Below is a small trained network, with its code and all its weights. Each question gives an input and a class and asks what happens when units are switched off, that is, made to give their printed mean instead of their output.

import numpy as np


def w(rows, s, z=0):
    codes = np.array(rows[::2]) - 128.0
    scale = np.full(codes.shape[1], s)
    scale[-1] = z or s
    return codes * scale


def f(y):
    return y / 2 * (1 + np.tanh(0.7978845608 * (y + 0.044715 * y**3)))


def log_softmax(a):
    a = a - a.max(-1, keepdims=True)
    return a - np.log(np.exp(a).sum(-1, keepdims=True))


def net(x, mask):
    res = np.array(x, float).reshape(1, 8) / 4 @ E
    y = f(res @ A[0][:, :-1].T + A[0][:, -1])
    res = res + np.where(mask, y, B[0][:, -1]) @ B[0][:, :-1]
    return log_softmax(res[-1] @ U[:, :-1].T + U[:, -1])


A, B = {}, {}
E = w([
[180,108,99,62,121,89,242,108,72,158,142,48],'x0',
[46,185,61,45,162,208,117,152,53,156,138,151],'x1',
[62,100,177,81,160,138,144,31,183,102,208,110],'x2',
[64,150,161,218,193,212,179,106,131,172,52,63],'x3',
[150,68,116,167,134,133,116,58,107,254,156,231],'x4',
[118,120,120,135,127,118,128,129,130,122,126,125],'x5',
[110,209,72,111,76,110,200,46,180,113,65,174],'x6',
[103,107,102,150,132,98,129,131,132,110,127,123],'x7',
],0.0094)
A[0] = w([
[47,126,158,181,160,176,173,122,131,177,56,65,30],'n1',
[144,109,110,99,110,119,227,119,77,183,158,78,71],'n2',
[142,181,150,84,114,118,157,144,124,102,116,65,64],'n3',
[110,201,137,110,128,121,120,161,146,15,76,119,47],'n4',
[127,95,102,132,112,128,150,68,124,198,97,224,56],'n5',
[171,122,60,66,107,71,85,138,131,74,190,176,2],'n6',
[126,196,49,92,62,139,154,29,188,100,26,166,50],'n7',
[53,178,57,112,126,177,141,137,65,107,145,188,96],'n8',
[139,146,130,64,49,92,75,128,94,94,198,166,108],'n9',
[127,33,141,140,157,127,107,134,96,215,149,162,132],'n10',
[66,93,189,78,152,142,134,27,185,105,201,122,149],'n11',
[74,167,132,189,115,173,48,160,169,113,149,177,52],'n12',
[89,160,180,110,130,136,56,143,216,125,82,198,148],'n13',
[91,200,63,68,168,139,89,170,94,176,124,131,70],'n14',
[254,99,168,203,131,109,134,122,158,75,69,135,95],'n15',
[175,109,165,164,114,105,148,122,179,103,117,145,162],'n16',
[188,174,71,201,70,138,110,172,72,150,96,143,160],'n17',
[107,104,109,76,188,151,93,165,93,138,131,129,101],'n18',
[112,118,183,105,127,137,98,206,116,85,134,53,128],'n19',
],0.0091,0.0032)
B[0] = w([
[146,207,116,255,117,195,132,159,168,196,134,143,227],'n1',
[236,152,82,88,78,30,106,167,176,187,213,19,207],'n2',
[113,139,82,80,142,105,153,77,155,136,178,184,178],'n3',
[100,135,131,83,215,102,241,109,181,107,101,183,201],'n4',
[86,172,149,63,241,108,224,87,182,59,161,169,213],'n5',
[199,211,154,210,102,224,133,153,192,182,121,121,214],'n6',
[242,13,124,128,187,226,21,74,75,80,66,91,242],'n7',
[60,109,241,161,87,101,115,80,96,117,190,88,209],'n8',
[157,168,136,207,88,201,148,149,140,147,139,196,217],'n9',
[153,122,100,63,234,185,175,84,158,2,120,167,224],'n10',
[49,113,91,90,67,113,126,212,40,188,23,220,245],'n11',
[200,97,27,62,76,55,107,120,193,188,188,49,203],'n12',
[136,131,39,90,115,66,112,115,152,176,182,49,205],'n13',
[26,88,211,146,77,76,126,73,109,85,187,109,204],'n14',
[70,105,228,126,62,103,157,122,90,87,147,80,219],'n15',
[69,129,212,133,87,131,128,49,73,106,166,99,187],'n16',
[52,133,54,76,112,115,173,178,62,167,46,204,226],'n17',
[107,79,196,141,103,150,69,97,121,122,155,114,183],'n18',
[162,104,87,66,229,187,121,124,113,49,145,186,207],'n19',
],0.0076,0.012)
U = w([
[96,179,105,59,232,114,184,91,200,52,143,153,69],'0',
[55,114,236,138,57,83,115,86,106,107,164,77,65],'1',
[168,137,30,77,97,27,105,137,182,196,183,35,139],'2',
[133,244,123,239,109,207,124,154,188,168,128,132,73],'3',
[179,33,106,113,205,189,45,136,70,71,104,100,253],'4',
[53,140,69,69,82,84,136,203,34,176,44,184,170],'5',
],0.011,0.0046)

Each question gives the input, the list of numbers given to net, and the class t.
The units are the neurons (one row each of A and B). Each row of codes is followed by its name. A weight is (code - 128) times the scale printed after its matrix; where a second scale follows, it is the last column's (A, B and U).
mask holds one flag per neuron, in row order. A switched-off neuron (its flag False) gives its mean, the last column of its row in B, instead of its output. The means were averaged over made-up inputs and are rounded, as every weight is.
A unit's drop is (log p(t) with every unit on - log p(t) with that unit switched off) / (log p(t) with every unit on - log p(t) with every unit switched off).
The circuit of an input: a set's keep is (log p(t) with only the set's units on - log p(t) with every unit switched off) / (log p(t) with every unit on - log p(t) with every unit switched off). Starting from the 12 units with the biggest drops (on a tie, the unit counted first), units are removed one at a time, each time the one whose removal leaves the highest keep (on an exact tie, the one counted first), for as long as the keep stays at least 0.8.
circuit, biggest first: the units of the circuit, biggest drop first
unit that matters most: the unit with the biggest drop
top k neurons: the k neurons with the biggest drops, biggest first
drop when u is switched off: that unit's drop, to one decimal
input [-5,-5,-6,5,8,-4,-2,6], class 0: top 2 neurons -> (n10 n5)
input [-2,-2,-8,-8,-2,-4,7,-7], class 3: unit that matters most -> n6
input [5,8,7,-3,-5,2,2,7], class 1: top 2 neurons -> (n8 n14)
input [-8,-2,8,6,-1,-2,-6,5], class 2: top 2 neurons -> (n12 n13)
input [-5,-2,6,4,0,6,-4,-7], class 5: top 2 neurons -> (n11 n2)
input [4,3,4,7,-6,4,-6,-3], class 3: top 3 neurons -> (n1 n7 n10)
input [-2,-1,-8,-5,8,8,-4,-3], class 0: top 3 neurons -> (n10 n5 n11)
input [0,-4,-6,0,6,2,-3,-3], class 0: top 4 neurons -> (n10 n11 n5 n7)
input [-2,-5,-5,-1,3,-3,2,-8], class 1: top 2 neurons -> (n15 n11)
input [-8,5,7,7,-5,3,-8,-2], class 2: top 3 neurons -> (n12 n13 n7)
input [-3,8,-7,-6,5,2,4,1], class 1: top 2 neurons -> (n8 n14)
input [-3,2,8,-7,-4,-5,-7,-2], class 5: top 2 neurons -> (n11 n7)
input [-1,-8,-7,8,3,-5,-8,-7], class 1: top 4 neurons -> (n15 n7 n16 n6)
input [0,6,-1,0,5,-4,-6,5], class 1: circuit, biggest first -> (n14)
input [-2,-4,2,6,2,3,-6,-6], class 3: top 2 neurons -> (n1 n7)
input [3,-3,-4,-1,8,-6,-7,7], class 0: circuit, biggest first -> (n10 n7)
input [0,5,-4,3,-1,-5,8,0], class 4: drop when n7 is switched off -> 1.8
input [6,-8,-2,1,-1,-2,0,1], class 1: drop when n12 is switched off -> 0.0
input [0,8,-2,-1,8,5,-1,-4], class 0: drop when n15 is switched off -> 0.1
input [0,4,3,-7,-3,-2,2,0], class 3: unit that matters most -> n6
